Questions about the row below.
1) The second-last entry?
2) The 3rd entry from the right?
3) The entry just left of the largest entry?
4) The third entry?
5) The 5th entry from the end?
6) The entry just right of the largest entry?
7) The entry just right of the smallest entry?
8) The 1st entry?
[ 1.85 -1.73  0.42 -4.10  8.23 -2.83  0.45 -3.15  1.44 -6.05 -1.04  2.91
 -6.49  3.65]
1) -6.49
2) 2.91
3) -4.10
4) 0.42
5) -6.05
6) -2.83
7) 3.65
8) 1.85

array([[6, 5, 6, 3, 7],
       [8, 3, 2, 7, 4],
       [6, 4, 7, 5, 7],
       [5, 5, 5, 6, 1],
       [7, 9, 7, 2, 3]])
Indices start at 1.
Which number is the entry just right of the centre entry?
Answer: 5
Which number is the entry in row 3 and column 1?
Answer: 6
The entry at row 1, column 1 is 6
Which number is the bottom entry of the column that holds the smallest entry?
Answer: 3
The bottom-left entry: 7
The entry in row 2 and column 1: 8
The top entry of the column that holds the largest entry is 5
The entry in row 3 and column 2: 4
The entry in row 3 and column 3: 7
Which number is the entry in row 1 and column 3?
Answer: 6
Which number is the entry just right of 8?
Answer: 3
The smallest entry: 1
The top-right entry is 7
The maximum -> 9

x =
[[ 0.14  0.06  0.00  0.08  0.08 -0.12 -0.14 -0.07  0.22  0.04]
 [ 0.12  0.03  0.03  0.04  0.11 -0.12 -0.14  0.12  0.02  0.21]
 [ 0.13 -0.13  0.13 -0.11  0.01  0.04  0.17  0.00 -0.17 -0.05]
 [-0.23  0.03 -0.09  0.02 -0.05  0.05 -0.05  0.16 -0.14  0.14]
 [-0.12 -0.01 -0.02 -0.03 -0.01  0.03 -0.01  0.20 -0.22  0.16]
 [ 0.24 -0.07  0.12 -0.04  0.11 -0.09 -0.02  0.07 -0.07  0.14]
 [-0.23  0.09 -0.14  0.06 -0.09  0.05 -0.05 -0.07  0.12 -0.09]
 [ 0.01 -0.10  0.08 -0.10 -0.06  0.10  0.19 -0.08 -0.13 -0.18]
 [ 0.19 -0.03  0.09 -0.01  0.11 -0.09 -0.06  0.12 -0.07  0.19]
 [-0.18  0.05 -0.08  0.03 -0.02  0.00 -0.09  0.17 -0.11  0.18]
 [-0.27  0.03 -0.11  0.00 -0.13  0.11  0.04 -0.02 -0.05 -0.10]
 [ 0.13 -0.06  0.09 -0.04  0.08 -0.06 -0.01  0.17 -0.15  0.19]]
Rows and columns are numbered from 1.
Read off the entry at row 2, column 1.
A: 0.12
Read off the entry in the top-left corner.
A: 0.14
Read off the bottom-right entry.
A: 0.19
The entry at row 1, column 3 -> 0.00
Read off the entry in the bottom-left corner.
A: 0.13
Read off the entry in the top-right corner.
A: 0.04
The entry at row 2, column 3: 0.03
The smallest entry: -0.27
The entry at row 1, column 2: 0.06
The entry at row 3, column 3: 0.13
The entry directly above the smallest entry: -0.18
The largest entry is 0.24
Read off the entry directly below the largest entry.
A: -0.23
Read off the entry in row 3 and column 1.
A: 0.13
Read off the entry just right of the smallest entry.
A: 0.03
The entry in row 3 and column 2: -0.13
The entry just right of the largest entry is -0.07

B =
[[-0.38, 2.46, -1.54, 4.04, -3.46, -5.58],
 [-1.96, -2.32, -5.03, -7.21, -1.55, 1.67],
 [-0.92, 2.17, 5.59, 4.73, -4.03, -0.99],
 [-5.22, -1.35, 2.32, -0.80, 3.59, -5.70],
 [0.60, 3.29, 4.38, -4.37, 0.30, -5.46],
 [3.57, -0.22, -3.24, 5.32, 4.80, -0.07]]
Find the entry directly below -5.58.
A: 1.67
The entry directly above 2.17 -> -2.32
The bottom entry of the column that holds the largest entry: -3.24
The entry just left of the smallest entry -> -5.03
Find the smallest entry in the first row.
A: -5.58
Find the entry in the bottom-left corner.
A: 3.57
Find the 1st entry in reading order.
A: -0.38
The second smallest entry is -5.70
Find the entry directly below -5.46.
A: -0.07
The fifth entry from the end, reading row by row is -0.22
The entry just right of the largest entry is 4.73
The entry directly above 3.59: -4.03
Find the entry just right of -5.22.
A: -1.35
Find the third entry on the main diagonal.
A: 5.59
Find the entry just right of 2.46.
A: -1.54
Find the entry just left of the largest entry.
A: 2.17
Find the entry just right of 2.32.
A: -0.80
The second entry in reading order is 2.46
The entry just left of 1.67: -1.55
Find the entry just right of 4.38.
A: -4.37
Find the largest entry in the first row.
A: 4.04
The entry directly above -0.22 is 3.29
Find the entry just left of -0.80.
A: 2.32
Find the smallest entry in the first column.
A: -5.22
The last entry in the row that holds the largest entry: -0.99
Find the fifth entry, reading row by row.
A: -3.46
Find the entry directly below 4.04.
A: -7.21

[-4.18 -4.73  4.30 -0.02 -5.40  3.94 -1.19  6.02  0.10 -2.75  4.83 -3.81
  5.14  1.90  3.20]
Give the entry just right of the largest entry.
Answer: 0.10
The entry just right of -4.73 is 4.30
Give the second entry from the left.
Answer: -4.73
Give the 2nd entry from the right.
Answer: 1.90
Give the last entry.
Answer: 3.20
Give the entry just right of 4.83.
Answer: -3.81
The first entry -> -4.18
Give the entry just left of -3.81.
Answer: 4.83
The minimum: -5.40

Questions about the array below. Counting starts at 1.
1) What is the entry just right of -22.591?
2) What is the entry directly below 8.947?
3) What is the entry in row 2 and column 1?
4) What is the entry just left of -11.457?
5) What is the entry just left of -1.554?
6) What is the entry directly below 12.889?
7) What is the entry directly below -11.457?
8) What is the entry just left of -4.793?
[[ -4.979  12.889 -11.457  -1.865 -10.632  -0.881]
 [  4.809 -19.585   7.787   3.341  -4.793  -6.554]
 [ -4.760  -1.554   8.947 -17.480 -11.654   4.360]
 [  0.478  -1.096  -6.321  -1.073 -22.591 -10.536]]
1) -10.536
2) -6.321
3) 4.809
4) 12.889
5) -4.760
6) -19.585
7) 7.787
8) 3.341

[[ 0.09 -0.06 -0.06  0.09  0.24 -0.02 -0.07  0.16  0.05]
 [ 0.07  0.06  0.20  0.11 -0.25 -0.07  0.22  0.06  0.10]
 [ 0.09  0.07  0.11  0.05 -0.11 -0.12  0.24  0.13  0.24]
 [ 0.09  0.05  0.11  0.10 -0.15 -0.10  0.19  0.14  0.21]]
Indices start at 1.
The entry in row 1 and column 2: -0.06
The entry in the top-left corner is 0.09
Give the entry directly below 0.20.
0.11
The entry at row 3, column 2 is 0.07
The entry at row 3, column 1 -> 0.09
The entry in row 2 and column 1 is 0.07
Give the bottom-left entry.
0.09
Give the entry at row 1, column 3.
-0.06
The entry in row 2 and column 3 is 0.20
The entry just left of -0.12: -0.11
The entry in the bottom-right corner: 0.21
Give the top-right entry.
0.05
Give the entry just right of -0.25.
-0.07
Give the entry just left of the smallest entry.
0.11
